Below is a small trained network, with its code and all its weights. Each question gives an input and a class and asks what happens when units are switched off, that is, made to give their printed mean instead of their output.

import numpy as np


def w(rows, s, z=0):
    codes = np.array(rows[::2]) - 128.0
    scale = np.full(codes.shape[1], s)
    scale[-1] = z or s
    return codes * scale


def f(y):
    return np.maximum(y, 0)


def log_softmax(a):
    a = a - a.max(-1, keepdims=True)
    return a - np.log(np.exp(a).sum(-1, keepdims=True))


def net(x, mask):
    res = np.array(x, float).reshape(1, 7) / 4 @ E
    y = f(res @ A[0][:, :-1].T + A[0][:, -1])
    res = res + np.where(mask, y, B[0][:, -1]) @ B[0][:, :-1]
    return log_softmax(res[-1] @ U[:, :-1].T + U[:, -1])


A, B = {}, {}
E = w([
[128,128,128,128,128,128,128,128,128],'x0',
[128,128,128,128,128,128,128,128,128],'x1',
[169,255,189,141,164,146,117,118,124],'x2',
[128,128,128,128,128,128,128,128,128],'x3',
[128,128,128,128,128,128,128,127,128],'x4',
[8,148,181,199,128,119,114,152,132],'x5',
[147,156,127,153,15,119,109,116,228],'x6',
],0.0094)
A[0] = w([
[146,155,132,145,10,122,125,129,170,132],'neuron 1',
[7,42,127,152,99,121,122,136,135,133],'neuron 2',
[177,174,140,124,147,134,133,128,130,128],'neuron 3',
[239,224,152,112,174,140,119,120,135,128],'neuron 4',
[133,121,116,126,139,120,122,109,136,223],'neuron 5',
[170,47,91,106,102,131,134,132,120,206],'neuron 6',
[117,106,120,123,231,128,130,132,90,253],'neuron 7',
[91,234,183,153,158,131,120,128,131,48],'neuron 8',
[112,137,128,128,114,118,120,126,139,96],'neuron 9',
[26,142,162,146,126,134,120,122,134,136],'neuron 10',
[112,188,169,140,149,129,124,124,133,83],'neuron 11',
[104,186,157,146,138,130,133,123,123,78],'neuron 12',
[139,154,124,142,29,132,128,121,173,131],'neuron 13',
[145,52,86,104,123,132,128,116,144,205],'neuron 14',
[193,118,105,112,134,121,125,124,128,210],'neuron 15',
[98,110,125,143,114,144,137,127,122,128],'neuron 16',
[117,110,121,142,126,120,112,114,123,138],'neuron 17',
[135,152,143,120,116,124,121,121,128,99],'neuron 18',
[39,145,147,152,129,131,121,136,134,139],'neuron 19',
],0.018,0.0056)
B[0] = w([
[160,181,119,122,49,90,49,119,156,232],'neuron 1',
[37,134,125,106,64,62,180,65,130,253],'neuron 2',
[108,173,136,130,136,128,139,74,119,182],'neuron 3',
[89,226,142,126,141,132,161,4,110,246],'neuron 4',
[119,92,121,124,129,166,127,114,130,160],'neuron 5',
[171,38,128,132,122,161,87,186,154,214],'neuron 6',
[85,44,138,130,209,178,200,131,89,236],'neuron 7',
[216,137,128,134,198,171,101,211,134,225],'neuron 8',
[112,168,107,131,69,174,150,172,108,143],'neuron 9',
[98,155,138,143,147,30,143,203,93,220],'neuron 10',
[185,137,127,132,177,146,119,169,132,187],'neuron 11',
[172,133,124,132,159,149,118,176,133,179],'neuron 12',
[157,175,123,127,61,93,60,118,158,220],'neuron 13',
[154,37,123,143,118,150,105,186,163,209],'neuron 14',
[142,90,105,112,120,212,121,72,157,191],'neuron 15',
[127,136,132,134,95,114,168,120,137,158],'neuron 16',
[90,112,118,132,137,119,100,121,127,148],'neuron 17',
[70,135,104,124,163,163,36,127,79,147],'neuron 18',
[100,151,144,142,148,39,138,193,98,211],'neuron 19',
],0.032,0.016)
U = w([
[160,18,119,118,177,218,156,171,143,255],'0',
[70,146,156,95,185,198,226,17,84,209],'1',
[19,95,159,117,148,83,236,120,72,126],'2',
[161,117,168,162,235,149,179,212,72,96],'3',
[229,89,87,112,77,157,38,155,210,146],'4',
[131,221,117,89,85,141,92,1,154,97],'5',
[71,178,120,114,44,31,117,117,146,56],'6',
[219,197,127,161,135,94,50,211,142,6],'7',
],0.0048,0.002)

Each question gives the input, the list of numbers given to net, and the class t.
The units are the neurons (one row each of A and B). Each row of codes is followed by its name. A weight is (code - 128) times the scale printed after its matrix; where a second scale follows, it is the last column's (A, B and U).
mask holds one flag per neuron, in row order. A switched-off neuron (its flag False) gives its mean, the last column of its row in B, instead of its output. The means were averaged over made-up inputs and are rounded, as every weight is.
A unit's drop is (log p(t) with every unit on - log p(t) with that unit switched off) / (log p(t) with every unit on - log p(t) with every unit switched off).
unit that matters most: the unit with the biggest drop
k most important neurons: the k neurons with the biggest drops, biggest first
drop when u is switched off: that unit's drop, to one decimal
input [-4,-6,1,6,3,7,-7], class 3: 2 most important neurons : [neuron 8; neuron 4]
input [7,-6,0,2,-2,-3,-7], class 0: most important neuron : [neuron 2]
input [-3,1,3,-4,-2,-5,0], class 1: 2 most important neurons : [neuron 1; neuron 13]
input [-2,0,7,5,5,1,-6], class 3: 3 most important neurons : [neuron 8; neuron 2; neuron 11]
input [8,-6,2,7,-2,-4,0], class 1: 2 most important neurons : [neuron 1; neuron 13]
input [8,-5,1,4,-2,1,-7], class 3: 2 most important neurons : [neuron 2; neuron 4]
input [2,-1,-5,8,0,1,-3], class 2: 2 most important neurons : [neuron 2; neuron 8]
input [3,0,0,3,-3,5,-7], class 2: 2 most important neurons : [neuron 2; neuron 6]
input [-8,6,-3,-1,1,-8,0], class 0: 2 most important neurons : [neuron 1; neuron 13]
input [8,2,1,8,8,0,-4], class 1: 4 most important neurons : [neuron 6; neuron 14; neuron 8; neuron 10]
input [-2,0,5,-3,6,-5,0], class 1: 2 most important neurons : [neuron 1; neuron 13]
input [2,8,2,-7,-5,2,-4], class 3: drop when neuron 6 is switched off : 0.0
input [-8,8,-1,2,8,-1,4], class 4: drop when neuron 4 is switched off : 0.1
input [3,3,0,-8,-2,-5,-7], class 0: unit that matters most : neuron 2
input [4,7,8,2,4,-2,2], class 5: drop when neuron 4 is switched off : 2.9
